Here is a tiny trained network, its code and every weight. The questions are about switching its units off for an input and a target symbol, where a switched-off unit gives its printed mean instead of its output.

import numpy as np


def w(rows, s, z=0):
    codes = np.array(rows[::2]) - 128.0
    scale = np.full(codes.shape[1], s)
    scale[-1] = z or s
    return codes * scale


def f(y):
    return np.maximum(y, 0)


def softmax(a):
    e = np.exp(a - a.max(-1, keepdims=True))
    return e / e.sum(-1, keepdims=True)


def log_softmax(a):
    a = a - a.max(-1, keepdims=True)
    return a - np.log(np.exp(a).sum(-1, keepdims=True))


def net(x, mask):
    ids = ['ΘΠαζμστφ'.index(c) for c in x.split()]
    T = len(ids)
    res = E[ids] + P[:T]
    u = 0
    for l in range(2):
        r = res
        for j in range(2):
            rows = slice(3 * j, 3 * j + 3)
            q, k, v = (r @ M[l][rows].T for M in (Q, K, V))
            z = softmax(np.where(np.tri(T) > 0, q @ k.T / 3**0.5, -1e9)) @ v
            o = O[l][rows]
            res = res + np.where(mask[u + j], z, o[:, -1]) @ o[:, :-1]
        u += 2
        y = f(res @ A[l][:, :-1].T + A[l][:, -1])
        res = res + np.where(mask[u : u + 8], y, B[l][:, -1]) @ B[l][:, :-1]
        u += 8
    return log_softmax(res[-1] @ U[:, :-1].T + U[:, -1])


Q, K, V, O, A, B = {}, {}, {}, {}, {}, {}
E = w([
[84,128,99,56,193,191,140,113,177,142,163,165],'Θ',
[86,62,152,222,143,66,163,108,95,124,167,219],'Π',
[126,105,59,143,192,82,33,176,78,99,137,167],'α',
[179,99,144,68,78,139,44,159,140,181,96,99],'ζ',
[167,175,151,211,101,174,146,131,168,35,130,111],'μ',
[189,107,162,132,48,142,81,111,34,117,159,178],'σ',
[194,142,8,129,170,124,127,53,161,179,204,166],'τ',
[84,89,156,91,112,64,128,6,75,147,112,111],'φ',
],0.013)
P = w([
[123,88,129,92,110,114,139,129,116,112,78,138],'0',
[121,107,112,107,90,93,134,113,132,73,127,118],'1',
[148,156,196,114,156,108,149,143,129,136,127,120],'2',
[112,98,108,100,103,103,146,141,118,100,163,78],'3',
[170,122,176,141,197,137,134,119,123,148,124,100],'4',
[136,59,104,107,124,126,153,135,119,84,188,47],'5',
[183,127,162,151,228,141,173,143,89,146,113,74],'6',
[96,84,96,126,121,155,152,167,105,132,186,14],'7',
[131,144,159,193,209,184,126,122,93,174,110,61],'8',
[62,74,119,150,107,186,119,147,114,147,221,2],'9',
[145,123,141,188,217,196,129,109,110,142,143,50],'10',
],0.0082)
Q[0] = w([
[148,162,193,177,182,154,73,93,125,166,130,166],'L0H1',
[208,174,204,106,228,126,176,123,79,151,85,128],'L0H1',
[115,255,125,86,61,70,166,169,140,158,45,216],'L0H1',
[140,227,148,85,112,66,181,139,116,154,56,200],'L0H2',
[46,151,90,154,37,123,80,117,142,129,144,163],'L0H2',
[154,167,206,169,230,164,86,100,123,179,98,145],'L0H2',
],0.032)
K[0] = w([
[20,116,72,136,31,135,108,136,144,108,164,93],'L0H1',
[142,26,84,97,86,94,144,134,157,51,235,75],'L0H1',
[144,141,126,39,74,54,118,104,199,46,106,248],'L0H1',
[158,96,116,51,73,54,125,122,196,30,141,206],'L0H2',
[93,217,115,135,91,137,101,93,147,162,36,220],'L0H2',
[33,102,48,121,3,139,104,136,151,107,208,88],'L0H2',
],0.026)
V[0] = w([
[105,157,90,205,158,130,86,202,63,104,125,78],'L0H1',
[184,131,162,205,71,90,134,138,161,120,77,1],'L0H1',
[124,196,87,202,147,46,136,35,136,73,125,90],'L0H1',
[229,124,59,148,54,130,146,144,139,142,194,132],'L0H2',
[134,176,125,39,107,143,113,87,1,33,144,106],'L0H2',
[92,178,52,96,107,114,63,124,192,121,94,50],'L0H2',
],0.0098)
O[0] = w([
[163,120,148,82,140,2,144,137,141,89,125,129,198],'L0H1',
[174,36,136,124,104,141,119,109,174,107,107,164,4],'L0H1',
[126,128,51,165,132,119,124,92,114,105,62,140,163],'L0H1',
[86,105,113,146,48,70,91,119,164,146,168,122,205],'L0H2',
[97,83,107,100,136,168,98,98,110,67,168,95,195],'L0H2',
[120,106,63,87,80,136,192,182,111,112,149,98,88],'L0H2',
],0.0079,0.0036)
A[0] = w([
[156,126,131,115,78,143,140,185,183,130,76,154,1],'L0N1',
[148,71,63,108,92,99,132,99,158,138,68,213,34],'L0N2',
[89,119,175,142,134,150,198,176,129,164,97,197,47],'L0N3',
[107,165,117,64,118,158,159,155,166,171,121,150,27],'L0N4',
[51,74,99,142,160,133,221,148,148,85,180,164,73],'L0N5',
[131,126,105,159,145,170,56,227,152,128,138,212,19],'L0N6',
[121,168,195,109,66,116,228,22,207,139,128,85,119],'L0N7',
[39,137,102,88,183,134,105,126,255,121,118,139,60],'L0N8',
],0.0093,0.0029)
B[0] = w([
[168,107,87,153,163,133,125,79,113,181,87,155,144],'L0N1',
[51,254,205,103,116,206,157,146,200,88,184,101,215],'L0N2',
[169,161,56,98,50,131,170,117,149,166,125,166,158],'L0N3',
[117,75,156,199,162,53,104,127,157,150,61,149,169],'L0N4',
[187,133,166,148,182,109,131,137,110,209,47,193,252],'L0N5',
[66,82,102,68,168,35,118,153,151,122,125,93,196],'L0N6',
[137,43,83,146,165,227,167,167,80,120,59,87,211],'L0N7',
[94,208,189,179,97,99,156,183,50,191,161,87,207],'L0N8',
],0.0066,0.0033)
Q[1] = w([
[159,133,58,75,150,111,70,99,151,190,177,113],'L1H1',
[104,98,110,164,150,97,175,101,114,108,181,220],'L1H1',
[122,137,123,176,160,120,53,251,137,79,153,153],'L1H1',
[30,39,98,49,172,115,148,74,136,189,14,48],'L1H2',
[105,113,232,81,92,107,118,73,70,210,113,147],'L1H2',
[220,121,31,117,153,99,103,50,155,206,196,137],'L1H2',
],0.014)
K[1] = w([
[167,89,70,176,88,84,135,148,95,180,159,64],'L1H1',
[156,184,136,196,147,66,80,57,109,146,78,100],'L1H1',
[137,159,201,101,142,40,179,117,150,96,170,63],'L1H1',
[141,94,49,8,168,201,181,96,52,107,24,174],'L1H2',
[73,83,167,125,199,199,84,75,33,192,132,115],'L1H2',
[96,66,13,172,94,77,127,86,111,211,100,83],'L1H2',
],0.014)
V[1] = w([
[116,201,110,73,151,120,2,139,203,140,48,21],'L1H1',
[9,78,166,149,79,87,142,147,126,115,63,82],'L1H1',
[210,221,161,71,29,132,113,98,71,132,68,75],'L1H1',
[149,141,116,207,111,150,114,164,87,112,115,80],'L1H2',
[104,164,91,91,82,159,81,180,99,103,108,229],'L1H2',
[144,141,134,149,85,102,168,133,77,137,106,109],'L1H2',
],0.0095)
O[1] = w([
[123,165,155,133,149,86,82,127,115,137,87,2,185],'L1H1',
[176,111,145,153,127,88,99,73,118,92,136,133,122],'L1H1',
[106,99,159,136,103,151,88,128,145,152,112,79,3],'L1H1',
[160,124,95,101,130,170,153,95,129,96,88,160,177],'L1H2',
[162,67,123,129,114,80,163,165,144,150,110,133,76],'L1H2',
[147,139,124,136,100,150,94,118,118,117,114,157,110],'L1H2',
],0.0063,0.0037)
A[1] = w([
[118,118,226,29,63,125,149,165,158,145,120,135,5],'L1N1',
[195,220,130,101,36,58,121,117,177,119,37,119,96],'L1N2',
[110,167,51,88,130,168,115,198,182,72,109,73,24],'L1N3',
[192,164,100,72,137,148,63,168,145,169,64,30,24],'L1N4',
[58,80,205,107,235,159,118,206,114,104,91,101,92],'L1N5',
[96,179,96,160,181,155,187,173,165,5,140,217,138],'L1N6',
[213,167,212,64,98,156,134,145,50,78,78,115,102],'L1N7',
[104,197,118,88,2,112,101,144,56,126,58,108,133],'L1N8',
],0.007,0.0031)
B[1] = w([
[161,255,142,173,129,154,75,126,107,85,110,94,154],'L1N1',
[107,74,114,169,93,151,117,190,90,114,113,207,170],'L1N2',
[180,113,108,60,137,62,208,91,157,158,108,124,179],'L1N3',
[140,85,117,208,78,123,166,178,191,122,121,132,204],'L1N4',
[144,194,165,76,101,188,189,168,111,64,104,220,254],'L1N5',
[104,125,131,165,108,57,121,109,146,167,70,3,229],'L1N6',
[42,133,141,54,116,163,92,183,137,121,145,175,190],'L1N7',
[167,104,113,93,196,132,129,53,193,118,220,167,191],'L1N8',
],0.0065,0.0056)
U = w([
[109,254,108,81,171,154,180,178,129,215,160,135,65],'Θ',
[142,201,211,196,192,97,132,132,98,184,63,232,66],'Π',
[165,137,92,63,225,24,106,214,68,50,110,136,106],'α',
[217,66,171,66,75,173,81,198,141,174,137,209,255],'ζ',
[159,159,188,158,97,144,129,166,210,80,61,62,139],'μ',
[130,144,189,117,121,150,60,48,23,66,192,173,87],'σ',
[164,152,54,176,148,83,157,67,144,213,165,150,175],'τ',
[108,102,103,107,169,201,160,74,80,79,20,114,141],'φ',
],0.0037,0.002)

Each question gives the input, a string of symbols that net reads in full, and the target symbol t.
The units are the heads (3 rows each of Q, K, V and O) and the neurons (one row each of A and B). Each row of codes is followed by its name. A weight is (code - 128) times the scale printed after its matrix; where a second scale follows, it is the last column's (O, A, B and U).
mask holds one flag per unit, layer by layer, with each layer's heads first. A switched-off unit (its flag False) gives its mean, the last column of its rows in O or B, instead of its output. The means were averaged over made-up inputs and are rounded, as every weight is.
A unit's drop is (log p(t) with every unit on - log p(t) with that unit switched off) / (log p(t) with every unit on - log p(t) with every unit switched off).
The circuit of an input: a set's keep is (log p(t) with only the set's units on - log p(t) with every unit switched off) / (log p(t) with every unit on - log p(t) with every unit switched off). Starting from the 12 units with the biggest drops (on a tie, the unit counted first), units are removed one at a time, each time the one whose removal leaves the highest keep (on an exact tie, the one counted first), for as long as the keep stays at least 0.8.
circuit, biggest first: the units of the circuit, biggest drop first
unit that matters most: the unit with the biggest drop
k most important neurons: the k neurons with the biggest drops, biggest first
k most important neurons of layer l: the k neurons of layer l with the biggest drops, biggest first
drop of u: that unit's drop, to one decimal
input τ τ α μ τ μ σ, target μ: 2 most important neurons	L0N2, L1N1
input τ α φ α σ α Θ α, target Θ: 2 most important neurons	L0N7, L1N5
input α Π τ σ α φ σ σ Θ, target σ: unit that matters most	L0H2
input τ σ μ Θ φ τ, target φ: circuit, biggest first	L0H2, L0H1
input Θ α α μ ζ, target μ: 2 most important neurons	L0N2, L1N4
input μ τ τ φ φ σ Θ μ, target Θ: circuit, biggest first	L0H1, L1H1
input α μ Θ Π τ α α α μ ζ Θ, target ζ: 2 most important neurons of layer 1	L1N6, L1N5
input φ τ ζ φ α α τ α τ, target α: circuit, biggest first	L0H1, L1H1, L0H2
input ζ μ α φ ζ, target φ: circuit, biggest first	L0H1, L0H2
input Θ α ζ μ α, target μ: circuit, biggest first	L0H1, L1H1, L0N2
input α τ Θ Θ φ α α τ Π, target τ: 2 most important neurons	L1N5, L1N6
input α τ Θ Θ μ, target Θ: 2 most important neurons	L1N7, L1N3
input Θ α μ τ Π φ α σ φ φ, target φ: circuit, biggest first	L0H2, L0H1
input φ φ φ Θ φ, target Θ: circuit, biggest first	L0H1
input τ τ ζ φ φ, target φ: circuit, biggest first	L0H1, L0H2
input Π φ φ τ τ φ σ, target φ: circuit, biggest first	L0H1, L0H2
input α τ μ ζ, target μ: circuit, biggest first	L0H1, L0N2, L1H1
input α ζ φ, target ζ: circuit, biggest first	L0H1, L0N7, L1H1
input Π φ σ Π, target σ: circuit, biggest first	L0H2, L1H2, L0N7
input Θ σ μ α Θ α, target Θ: 2 most important neurons	L1N5, L0N5
input α τ α τ, target α: circuit, biggest first	L0H1, L0H2, L1H1
input τ α α Π Π Π μ ζ Π, target ζ: circuit, biggest first	L0H1, L0H2
input ζ μ Π α ζ α, target μ: circuit, biggest first	L0H1, L1H1
input Θ Θ α Π σ φ, target σ: most important neuron	L0N4
input α φ τ α α φ ζ σ α Θ, target α: drop of L0H2	0.3
input α ζ α ζ, target α: drop of L1H1	0.3
input τ Θ α σ α ζ Π τ, target Π: drop of L0N4	0.0
input Π τ ζ Θ α τ ζ, target τ: drop of L1N7	0.1
input Θ μ Π α σ α, target σ: most important neuron of layer 0	L0N5
